Each row has a hidden value. The values are split into ranges, and the group after each row names the range that its value falls in. Each part has its own value, ranges and names.
[ 126  221   61 -189  -69 -225 -120  179  -28  335 -164  -51 -155  203
  363  -39  -19  114   44 -241  276 -217  -92 -147 -472 -255   -4 -266
  161  -57   83  -97   61  147]
E
[  92 -170  -50  159   51  -21  144   81 -193   33  211  232   75  -95
 -161    0   64  169  -41 -125  115  101  183 -129   25  179 -161 -143
  -56  110 -135  -65 -196  148]
E
[  40  281  -93 -209 -195  -45 -182   80  151   27 -234 -137 -145  182
  180  -39 -283 -135  272  177  -51 -192 -104  105   32 -274  279   -5
  229  -62  201  -12  245  -44]
J
[ 227   69  -94 -169 -161 -185   12  211  104  209  -23   28   28  202
  303  -45 -122   53  266 -108   62 -115  -35   57 -213 -120   13 -176
  171  -43  189  -26  -10   70]
M
[ 200  165  -86 -201 -177 -110  -36  131  184  134 -105  -49  -32  208
  226   -8 -183  -20  275  -11  -56 -114  -57   63 -110 -212  124  -86
  171  -33  211  -27   32   12]
X
[ 150  -62 -138  -54 -134  -16   59  136   55   23   85   47   82   25
   58  -59 -148  -12  246   78 -123  -12  109  142  167   40   73  -63
  115   24  150   33  -12   -3]
G
[ 191   47  -88 -196 -187  -57  -21  116  145  125  -61  -31   10  134
  162  -47 -164  -38  276   30 -105 -118   10  144  -41 -153  148 -103
  141  -20  167   73   37  -24]
G
[ 108  -29 -216  -95 -248  -60   99   19  166  -13   41   99  109   99
   93   25 -101  -17  263   12 -122   14  -26  158   96  -51   27   13
   38  -11  106   22 -140   46]
J
[ 159  129   76 -246  -99  -58 -172   89   16  255 -220  -86 -153  144
  121  -72 -115  -10  125  -36   74 -255  -23   20 -313 -300  206 -233
  135  -14   13  114  161  -25]
M
[  53 -228 -149  120  -85   14  271    3  -44  -18  304  180  177 -159
  -39   42  130  140  -16 -136 -133  209  193   -8  258  233 -193   -5
 -113   88   16  -68 -380  160]
G
[  45  178 -124  -77 -157  -79    0   30  111   11  -61   10  -45  127
  125   52 -111    1  145  -13  -11  -20  -76  -29   15 -141   43   15
   88  -12  116 -122  -47   88]
J
[ 123  319  -81 -224 -193 -143 -148   19  184   98 -286  -16 -147  321
  133   50 -215  -50  249   -2  111 -188 -234  -21 -309 -396  171  -59
  147  -46   47  -49  111   31]
P
[-198 -136   22  272  152  250   -2  -19 -370 -181  187   35  -82 -407
 -381  -80   16   28 -230  206  -67  111  356 -104  568  289   61    7
  -37  163 -129  -39   47   44]
M
[ 102 -116 -162   32 -127    2  177   52   49  -26  189  110  133  -51
    8   18  -21   55  129  -20 -161  122  132   64  243  122  -57    6
   -4   54  102  -40 -219   78]
X
[  88  -76  -69   -6  -64   57   30   71  -36    1   71   43   24  -62
  -77  -55  -94    1  118   86 -109   -3  153   72  190   47   89  -68
   56   63   43   47   -6   -4]
G
[ -64  -84 -190  278    0  122  181 -112  -88 -300  217  252   78 -151
 -420  112  -29   56  -21  105  -87  267  130 -110  448  203  -88  157
 -122  159 -148 -151 -241  110]
P
[  82   38   88  -95  -15  -67  -73   55 -131  240  -83   23 -120   30
   53  -33   53  109  -67 -176  182 -142   35 -125 -309 -151   17 -241
   20   27 -108   21   -8  101]
E
[  17   -4   34  126   99    6    2   83 -234   46   74  105  -78  -91
 -138  -24   13  124 -105  -59  158   14  151 -202   10   72  -52 -139
   15   98 -113 -104  -23  122]
E
[ 296  224    0 -233 -112 -197  -82  186  141  273 -180  -11  -88  319
  241   -1 -167   52  251 -136  132 -189 -120  -56 -438 -318   83 -219
  187  -28  121  -44   58   41]
M
[ -83 -263  -55  191   12  149  197  -76 -209  -73  289  137   84 -334
 -226    5  180  118 -199  -53 -135  198  295  -55  389  278 -121   -2
 -167  140 -115  -17 -296  130]
G
[  68  120 -275 -135 -289 -231   30   44  177   47  -70  133   47  265
  261   30 -138   -6  303  -68  128  -68 -218  101 -203 -149  -33   -1
   99  -77  109  -86  -70  157]
D
[  93  222 -196 -195 -272 -223  -37   55  200   95 -161   52  -28  307
  294   43 -157  -14  286  -76  125 -124 -241   48 -261 -265   35  -32
  135  -86  126  -91  -10  117]
D
[  85  258  101 -179  -29  -98 -189  124  -37  245 -218 -124 -226  134
  197  -47  -92   33   24  -81  163 -225  -43 -128 -301 -281  141 -205
  167  -19   62  -54  171   56]
M
[  72  -24 -143   64 -100    7  155  -50   53  -77  114  160   70    1
 -134  102   -8   68   66  -47  -89  141   43  -58  149   22  -68   46
  -70   82  -34  -95 -257  102]
J
[  11   43 -212  143  -84  -33  178   51   46 -145  187  132   85  -14
   -2   83  -63   66   98    4  -82  199   58  -77  330  139 -119  112
   25   56  135 -245 -216  148]
J
[-161 -108  -25  271  108   84  130   25 -309  -77  271   95  -11 -321
 -129  -10  148  152 -264  -53   29  186  273 -206  386  310 -169   -6
  -67  121  -48 -198 -183  200]
M
[ 166   90   77  -68   -1  -29    8  -18  -10  173  -67   52  -98   74
  -85   74   37  119  -52 -189   61  -31   13 -199 -271 -199    2 -155
  -43   84 -117  -44 -148   86]
G
[  92    7  -88   83  -27   46  122    0   17  -71  114  105   29  -35
 -164   73  -47   62   46    2 -113  133  106  -92  200   40  -23   26
  -23  105    6 -113 -180   68]
X
[-115  214  -14   18  -34   38  -89 -111  -58  -56 -125   -5 -187  -11
 -124   71  -36    4  -95   25   60  -16  -40 -177   55 -160   86   38
   -9   53  -94 -131    3   97]
P
[-137 -136   45   89   37  168  -38  -25 -281  -11   87   -9  -83 -305
 -186  -97   64   22 -181   86  -45  -10  268  -18  302  136   85  -84
  -35   95 -111   72   30   41]
M
[-180 -137 -179  232  -56  132  166 -140 -133 -248  225  172   69 -253
 -272   63   72   44 -107   71 -117  227  163  -43  504  234  -87  151
 -140  112 -107 -102 -246  139]
P

New part:
[-109   48 -253 -100  -95  121  211   62  -29  190 -159   88  -14  -29
  -53  -95  -10 -133  -75 -460  158   49  108   91   68   98  159   -4
 -298  108  -21  272  107  -50]
U
[ -42  145 -443 -383 -355 -101  152  -31  -98   84   18  122  183  233
  -21   -7 -119   25  -13   81   71 -269 -108   77 -424  227  119  178
 -282  491   43  -90  395 -114]
S
[   1  -18    4   75   50 -183  -37   20  104    2  -19   81 -119  -51
  -19   45  -11  -12  -46 -238  -26  251    6  144   43  -30  -25   30
 -248  -93   80  269   -6  140]
B
[-151   77 -436 -329 -300  -45  231   27 -118  215  -75   79   55  152
 -138  -96  -95   12  -68 -147  101 -138  -32   98 -295  165  209  111
 -318  421   41  133  337 -167]
U
[  10  -21    4   81   62 -247  -60   12   99  -21   16   77 -140  -41
  -17   62  -23   24  -43 -171  -64  275  -24  158   17  -59  -57   56
 -230 -101   98  249   -1  155]
B
[  -8   14 -493  -10  166   96  218  -14   35   23  187   39 -262  141
  111 -118 -219  167  -84  309 -170  227 -147   23    1 -161 -216   91
   67 -311  147  -67  -54 -167]
S
[ -71  -50 -507    5  138  172  163  -80  169   23  176   17 -263  253
  -12 -198 -314  230 -100  462 -189  167 -165  -95 -151 -112 -170   27
   71 -310  272  -97  -70 -272]
U
[ 190  220 -154 -165 -205  221  -21 -121  115 -210   21  245  399  182
  212  155  -14 -200   89   62   96 -425   39  -75 -198  356  -23   27
 -215  232   25 -363  201   44]
L
[ -61   87  -13  -19 -129   57  180   57 -352  107   94   29  -81 -148
 -293  163  317   38   -6 -294 -162   14   98   89    5 -172  170  -24
  -56  265   71  185   56 -250]
F
[ -46  -42 -145    4  -33 -239  -15    0  164   98  -96   45  -93  -14
   48  -99 -175   -7  -84 -300  118  333  -67  122  -15   -2   -7  103
 -297  -53    4  333   13  194]
U
[  38   39 -249  104  227   95  170  -24 -150 -113  345   61 -307   37
  -82  113   59  205   -5  411 -414  121  -53   27   33 -304 -230   24
  199 -255  270 -161  -67 -287]
F
[ -57  -37 -102   17  -32 -153   -3   14  159  106 -127   60  -74  -30
    9  -85 -118  -50  -79 -371  128  274    0  112   20   34   43   48
 -322  -40   16  347   13  162]
L
[  66   47   40  139  152 -133   44   54  -88  -57   80  108 -173 -183
   14  171  160  -49   -1 -260 -135  252   75  196  233 -167 -105   39
 -120 -154   48  190  -36  109]
H
[-115    4 -209  -79 -119   -9  122   35   48  183 -142   51  -35    1
  -70 -110  -73  -57  -88 -392  142  141   33   81  -27   69  145   22
 -309  103    9  315   80   -1]
U
[ -91  -25 -151  -47 -130 -116   41   13   98  172 -119   20  -47    1
  -46 -114 -115    4  -94 -363  134  248  -42   78  -70   23  108   56
 -293   75   -1  349   23   72]
U
[ -84  129 -153 -153 -171   78  254   74 -388  107   84   86  -31  -60
 -292  165  293   11    3 -199 -152 -169  116  121  -76  -56  196   -1
 -120  378   96   86  222 -308]
F
[ 292  168  184  -44 -350   92 -376 -267  329 -359  149  150  520  294
  141  251  -39   16  118  338  -15 -353 -152 -252 -528  318  -33  -18
 -126  277  125 -438    8   85]
C
[-104   47 -242  -99 -125   79  211   67  -62  218 -123   47  -33  -39
  -49  -90   -5  -71  -88 -452  136  121   50   93   43   36  156   18
 -260  120  -43  295   66  -56]
S
[ -66  -38 -401  155  200  773  218 -128  203  -24  261  -27 -236  312
 -149 -183 -164  273 -102  598 -329    0  -68 -370 -108 -146  -99 -254
  318 -466  395 -281 -338 -635]
C
[-147   91 -431 -288 -229   45  282   55 -138  219 -108  101   32   88
 -107  -92  -48  -65  -66 -261  126 -131   46  115 -147  160  200   79
 -319  344   13  157  307 -159]
U
[  52    3 -182   78  207 -171   38  -11   19 -120  212   99 -260   35
   21   92  -52  126  -15  248 -268  210  -75  138   16 -170 -234   92
  -25 -251  210  -11   12   -4]
H
[  11  -34 -304   49  201  -97   40  -41  171  -80  139  101 -242  139
   66  -42 -215  108  -50  285 -171  200  -95   78  -39  -67 -225   79
  -80 -305  224  -10   16   -1]
C
[ 186  229  -82 -152 -193  193  -17 -101   23 -229   89  235  349  163
  114  240   93 -143  101  123  -21 -447   48  -45 -219  293   -5    6
 -174  272   74 -367  212  -34]
B
[ 224  196   17 -120 -265  120 -167 -167  137 -279  125  197  410  225
  108  245   34  -57  105  236  -32 -407  -47 -121 -374  298  -15    7
 -154  292  108 -395  144    6]
B
[  24   -4    9   97   96 -172  -26   26   90  -24  -10   97 -130  -79
   20   68   11  -35  -35 -250  -35  260   24  161  108  -47  -62   32
 -232 -141   70  251  -13  165]
B
[-111  124 -365 -213 -161  198  351  104 -220  237  -96   82    3  -16
  -61  -51   72  -98  -77 -413  107  -55   92  117   39   74  195   27
 -234  238  -58  190  178 -186]
S
[ 388  205  229   56 -338  323 -394 -311  428 -392  108  144  638  233
  333  206  -67  -87  127  204  115 -297 -139 -387 -374  325  -90  -60
  -42  131    0 -510 -193  166]
U
[ -14  -71 -278   -9   59 -422  -58  -45  235    6   25   63 -186   94
  129 -113 -330  101  -73   67    7  378 -188  156 -119  -43 -186  210
 -244 -167  101  195   69  236]
U
[   4   60   86   90  -17  -24   85   49 -230   36   87   39 -114 -198
 -175  177  274    7   -4 -329 -148  168   81  115  119 -206   62  -16
  -63   73   50  223  -48  -81]
F
[ -75  145 -240 -245 -200   41  233   53 -303   68   67  134   31   58
 -241  145  198   -3    9  -65 -120 -287   87  131 -193   81  183   31
 -201  424  124   -7  335 -281]
H
[ -51  159 -164  -86    0  303  343  127 -308   95  -44  166  -30 -132
 -138  138  315 -202   -7 -448  -34 -179  278  153  235   44  162  -81
 -192  152   19  114  170 -218]
H
[ -71  101 -123  -48   -8  256  264  111 -185  112  -81  132  -42 -103
 -137   80  230 -168  -32 -457    5  -86  229  125  188   55  169  -92
 -224   99   32  193  110 -164]
B
[  10  -28 -351   10  149 -240   49  -19  172  -11   44   98 -205   66
  180 -103 -282   38  -62   68  -14  315 -120  146   20  -56 -230  176
 -171 -266   87  105   46  168]
U

[-610 -384 -420 -123 -111   -9 -156  552 -152 -164  219  485 -316  335
 -296 -367 -333 -150 -405 -636  137 -743   53   27  630  527 -127  688
 -148 -112  366 -107 -324 -499]
Y
[-145 -325  197   84   48 -142  -98   91   81  138 -167   60 -106   33
 -123   27 -364  119   71   45   46  -67  143 -123  352  200  -44  208
 -144 -187 -227 -207 -260  110]
W
[ 525  161  400  371  -54   41  123 -425  -71  -26 -201 -170  114 -210
  -34  176  219  313  180  594 -185  298  162   82 -215  -63 -108 -442
 -128  207 -325 -168   36  288]
T
[ -23 -119  324   73   -4  182   46 -112  176  119   70  -29   81  -25
 -181   17 -116  150  -78   41   21  145   80  -27  133   73   71   84
   33 -133  -38 -119  -73  -31]
K
[-151   25  -19  -35   71  106 -186   49  148  117  -69  112  -62  169
   97   21 -311   45   74  -44   26   90   99 -162  288  -60  -90  272
  118 -123 -194  -90 -119  131]
T
[ 137  -86   79  343  -86 -165  -25  -69 -189  -64 -197   69 -113  -35
  -99    4  -10  212  155  298  -75 -112  239   12   62  170 -236  -63
 -254  139 -290 -228 -138  132]
K
[ 435  279  269  114 -265  213    6 -396  109    3    0  -13  116  -39
    9   49  -58  362 -160  299 -165  179  -68  104 -230  -60  -44 -314
   93  111   55 -154  -31  120]
W
[-217  -86 -393  149  -28  -73 -134  205 -230 -209   -7   15 -180   38
 -146 -105   14  -71 -129 -222   72 -270   82   58  189   83 -254   50
 -109  170 -159  -81  -23  -26]
Y
[ 540  187  293  185  -70  -12   87 -230 -193 -111 -294  145  -30  -31
   83   74   41  234  109  532 -306  -29  113   97   47   66 -167 -225
 -225  214 -100 -129 -170  255]
R
[ 116  290   15 -216   84  212 -154   -9  110   37 -160  183  -46  203
  290   49 -305    2    1   57 -144  100  -34 -101  302 -199  -89  158
  163  -32  -52   22 -137  258]
R
[-126  -54  121   24    0  124 -126  -30  204  153   18  104  -16  131
  -19   12 -291  132   19  -12   41  104  104 -129  220   50  -18  248
  102 -171 -113 -148 -126   19]
T
[ 269  183  258   77 -137  348  174 -266   20  -92  153 -140  176 -130
 -180  -34  190  162 -310   90 -104  145  -65  190 -147  -86   27 -280
   68  150  141   -8   85  -37]
Q
[  67  480   75 -560  208  715   91   10  193  -57  150 -100  205   75
  179  -33  -27 -277 -483 -323 -136  276 -310   71  277 -548  145   27
  423   16  305  387  115  124]
Q
[ -22 -336 -162  477   14 -248   57   60 -397 -301  -64 -117 -141 -184
 -393   27  374   -2   14   71   44 -256  232  195   89  357 -205 -196
 -387  260 -296 -214   29  -99]
Z
[-383 -538 -161  295   18 -216   -9  264 -217 -143   48  -65 -169  -92
 -476 -102   57  -46 -121 -246  189 -346  190   78  288  395 -125  124
 -307   18 -179 -199  -84 -220]
Z
[-208  -26 -187  -10   55  200  -26   87   -8 -115  149 -205   16  -58
 -193  -44   76 -124 -288 -321  109   27  -50   81  126 -116  -44  -40
   99   73  -56   40  114  -46]
Y
[ -88 -206 -254  307 -120 -112   -7  115 -322 -283   56   62 -156  -28
 -322 -110  197   21 -167  -98   36 -370  135  182  108  344 -210  -36
 -259  219  -36 -178  -38 -210]
Z
[-201   72 -217  -64 -139  176 -163  118   33  -42  129  226 -100  216
  -24 -172 -245   47 -232 -263   28 -186    1  -17  208   49 -137  272
  114   -9  124  -71 -117 -118]
Q
[ 350  -36  299  493 -154  -58  135 -342 -148  -75 -100 -220   74 -269
 -251   73  257  335   71  443  -82  130  185  135 -267   78 -146 -442
 -219  229 -303 -229   43  133]
K
[ 104  174   25  -42  140   44 -165  -51   80   70 -269  -55  -34   50
  233  153 -240   31  151  156  -76  229   38 -133  204 -266 -135  -20
   89    3 -360  -32  -66  423]
W
[-493 -632  -51  214  212 -277  -13  365 -159  -21 -111 -199 -166 -149
 -427  -44  -86 -140    5 -247  223 -227  224  -50  448  229 -100  182
 -329  -83 -403 -125 -125    8]
Y
[  85   42  155 -292  147  110   -9  175  -33  -24 -230  250 -102  151
  137  -31 -318  -90 -105   12 -195 -167  -35  -29  543  -10  -35  241
  -77  -59   90   70 -292  187]
W
[-477 -732 -160  439  244 -391  -26  301 -249 -109  -95 -303 -179 -225
 -520   64  160 -149  116 -177  280 -187  311    9  353  353 -128   46
 -395   -4 -565 -224   -4  -54]
Z
[ 312   35  242  242 -102  -66  -17 -229  -38    8 -211  -13  -14  -69
  -17   95  -81  285   99  382 -129   78  110   17  -27   52 -135 -210
 -132   92 -234 -211 -119  235]
W
[  17   49  240 -107  111  205  -72 -123  282  175  -63 -180  104  -25
   41  133 -251   66  -44   17   13  348  -46 -103  152 -233   69  -22
  196 -153 -194  -28  -24  254]
W
[-118 -425  270  157  120 -240  -41   95   15  131 -263  -60 -106  -76
 -185   75 -299  102  145  122   45  -44  183 -117  363  194  -49  110
 -256 -165 -361 -207 -247  198]
W
[ -93   14  -96 -138  -74   92  -81  244 -123  -99  -27  487 -199  301
   27 -218 -292   -1 -163 -130 -122 -433   67   -1  465  239 -156  441
  -98   -3  242  -50 -317 -125]
K
[ 132    2  222   29   96   88   79  -12  -73  -29 -149   30   -9  -24
  -35   18  -27   27    6  164 -121   10   99   14  250   -4  -61   15
 -115   47 -109  -21 -113  147]
K
[-453 -267 -170  -17  155   99  -71  228   56  -14  129 -244  -25  -56
 -277  -45  -64 -177 -233 -441  226    5    8  -17  289  -46   -4  133
   61  -83 -171   10   55  -52]
Y
[ 390  581  -22 -252 -133  359 -118 -177   63  -81  -84  218   12  203
  357   -5 -214  113 -205  117 -271   68 -177   41   54 -283 -124  -76
  240  145  186   57  -93  238]
W
[  -2  347 -480 -220   54   88 -175  315 -317 -281 -209  329 -251  270
  290 -163 -142 -216 -122 -159 -190 -370  -21   23  420 -173 -348  204
  -28  266   19  144 -155  197]
Q

[ 327  192  187 -131 -299   40 -213  -67 -106   96   86   20  129    6
 -104 -105  114   61  271 -235  -39 -100   48 -109   51  198  228  -97
  -90 -202 -119  192 -102 -113]
Fafu
[-175   34  405  101  122  -10  176 -319 -491  552  -36 -215 -226  393
   62  256 -363    1   65  201 -125  329  208 -309  255 -296 -467   38
   64   14  202   31   16  113]
mur
[ -23   97  155  -24 -192    9  -21  -16 -179  224 -105  -99   50   84
  -50  180   38  -40 -151 -122   15   31   86 -188  -93   76   58 -143
  -34  -53   78  122  -96 -107]
Fafu
[-134  157  232  -82  209   81  223  179 -176  340  -11 -162  -81   38
 -180  259  -96   32   20  133  -34  -36  192  -39   26  -17 -229   27
  177   28  423  -13  -39  100]
Fafu
[  96 -131   55   95  -35 -159  -31  -78   82   -4   60  296  -78 -133
   46 -141  328   73  172 -261   85  -35 -173  342  -10   82  249 -102
  -85 -100 -203 -143   57 -126]
Sules
[ 445  281  102 -211 -151   79 -194  282  100   -5   75  102  183 -225
 -184 -183  471  219  332 -386  -13 -363   67  229 -152  493  433 -111
   -8 -283  -12  122  -44 -212]
vis
[ 161  118 -127 -170 -315  -19 -191  183  302 -240  153  161  120 -309
 -241  -43  237 -128  179 -173   -4 -259 -221   23   16  178  284 -120
  -74  -66  -55   -6 -201  -11]
vis
[  87  199 -114 -148    6   34  -85  299  267  -68  103  -19  -21 -257
 -200   69  292   77  275  -42 -189 -195  -48  188  -31  260   -6 -104
  164 -133  196 -162  -66  -57]
Fenif
[   3 -134   50  -15  -92  -89   -9  274  145  -85 -115  239   57 -287
 -143   29  437   91 -191 -292  266 -147  -51  266 -368  266  367 -129
   13   37  -46  -55  -71 -280]
Bapu
[ -15  258  -19  -78 -326   25 -159 -111  -46  121   41 -210   -8  114
  -70  220 -120 -221   89   41 -278   47  -61 -441  207  -50 -185 -146
  -56  -95  103   73 -184   96]
Fenif
[-123 -139 -130   13  -17  -63   83  369  255 -101 -173  156  105 -385
 -111  123  541  105 -391 -299  278 -168  -50  509 -549  377  449 -270
   99  -12   69 -157   -8 -372]
Fafu
[ 570  301  -50 -240   -2  132 -185  217  248  -75  291  101  205 -363
 -170 -355  490  374  645 -336 -111 -380   50  694  -69  587  493 -170
  132 -476  -30  -40   95 -250]
vis
[   4  213  196  -28 -100   80   19 -151 -300  384  -28 -263   18  215
    2  193 -134    5   14   -3 -141  108  184 -193   64   18 -114 -137
   37 -161  175  126  -30  -28]
Fafu
[-112   91  340  -84  273   66  229  -82 -260  367  207 -137 -203  140
 -213  176 -445    4  359  375 -113  129  160 -138  390 -305 -504  179
  204   79  360  -60  -51  297]
Bapu
[-121  -61  202  124    5  -84   83 -370 -260  319   59  -46 -189  228
   90  119 -231  -54  126  101  -95  280   -6 -107  265 -264 -261  -42
  -10  -30    3  -69   22   79]
Sules
[ -89   33  400   41  290    9  219 -157 -364  476   60 -111 -237  230
  -31  148 -250  124  254  203  -90  200  212  -36  243 -204 -409  105
  158    1  250  -60   63  119]
mur
[  63   12  218   21   42  -12   31 -170 -180  251   81  -12  -83   82
   -9    6  -35  129  235   -8  -47  119   86  100  110   -8  -71  -44
   71 -115   18  -37   40  -59]
mur
[ -90  233  115 -138   97   56   81  210   -6  177   84 -140 -130  -15
 -243  252 -100  -78  216  200 -202  -81   49 -217  198  -63 -357   66
  144   45  395  -63 -140  216]
Fenif
[ -19  196  253 -102  -34   62   64   57 -209  284    8 -130  -28  105
 -165  193 -135  -64   66   55  -61  -29  127 -285  118  -47 -164   19
   29    8  251  116 -128  116]
Fafu
[-516  -22 -172  -16  212  -37  268  340  248   15  -22 -111 -207 -209
 -241  479  -51 -204 -213  330  -81    5 -112    8  -21 -154 -413  -49
  261  235  514 -349 -136  179]
Fenif
[ 145  215   34 -134 -325    1 -192  205   76  -22  -44   27   99 -107
 -160   77  281  -84   18 -246  -47 -215  -56 -221  -91  235  198 -125
 -102  -76   26  129 -191  -79]
Fenif
[ -63  113  -43 -136  128   32  111  342  210  -12  106   25  -29 -275
 -266  132  143   -2  128   49  -26 -209  -40  208  -21  113  -24  -27
  168   11  310 -162  -84   68]
vis
[-308 -230   84  146  265 -131  273  -27  -18  173   -7  105 -229  -61
   -2  172   14   19  -72  100   96  152  -55  303   -7 -165 -159  -32
  137  105  150 -285   71    6]
Sules
[  55 -165  -63   95  -97 -153  -52 -239  137  -65  175  248  -77 -137
   51 -146  150   -1  239 -137   19   67 -248  355  123  -26  181 -146
  -60 -125 -243 -203   44  -74]
Sules
[ 291  256   91 -177 -367   26 -248  138   43  -22   37   62  142  -96
 -174  -38  249  -50  178 -281  -51 -247  -42 -212   -8  256  272  -98
 -142 -141  -54  190 -189  -67]
vis
[-265  -14  193    4   30  -22  188  257 -135  233 -231  -41  -39  -15
 -143  348  100  -53 -402  -43  168  -21  115 -133 -258   31  -35  -57
   59  164  292   25 -113  -70]
Fafu
[-170  255  135  -98  340   94  200  326  -52  316  -15 -248 -198    0
 -192  340   10   93  154  226 -245  -51  196  -18   43   50 -460   40
  311    3  571 -162  -18  108]
Fenif
[ 226   -5   88  -99  -74  -22  -86  166  124  -71   80  217   79 -262
 -174 -137  344  169  199 -250  135 -182  -19  315 -149  282  341  -77
   30 -104  -84  -23  -40 -207]
Bapu
[-168 -128  171  171    5 -156  108 -212 -174  252  -64   86 -192  135
  112  126   15  -66  -61  -59   22  178  -73  -22   79 -174  -97  -70
  -75   22  -22  -97   27    4]
Sules
[  31  342  304 -156  157  143  123   17 -276  417  146 -262 -105  182
 -185  187 -298    5  371  232 -257  -15  218 -253  341 -107 -411  101
  146  -74  418   69  -65  263]
vis
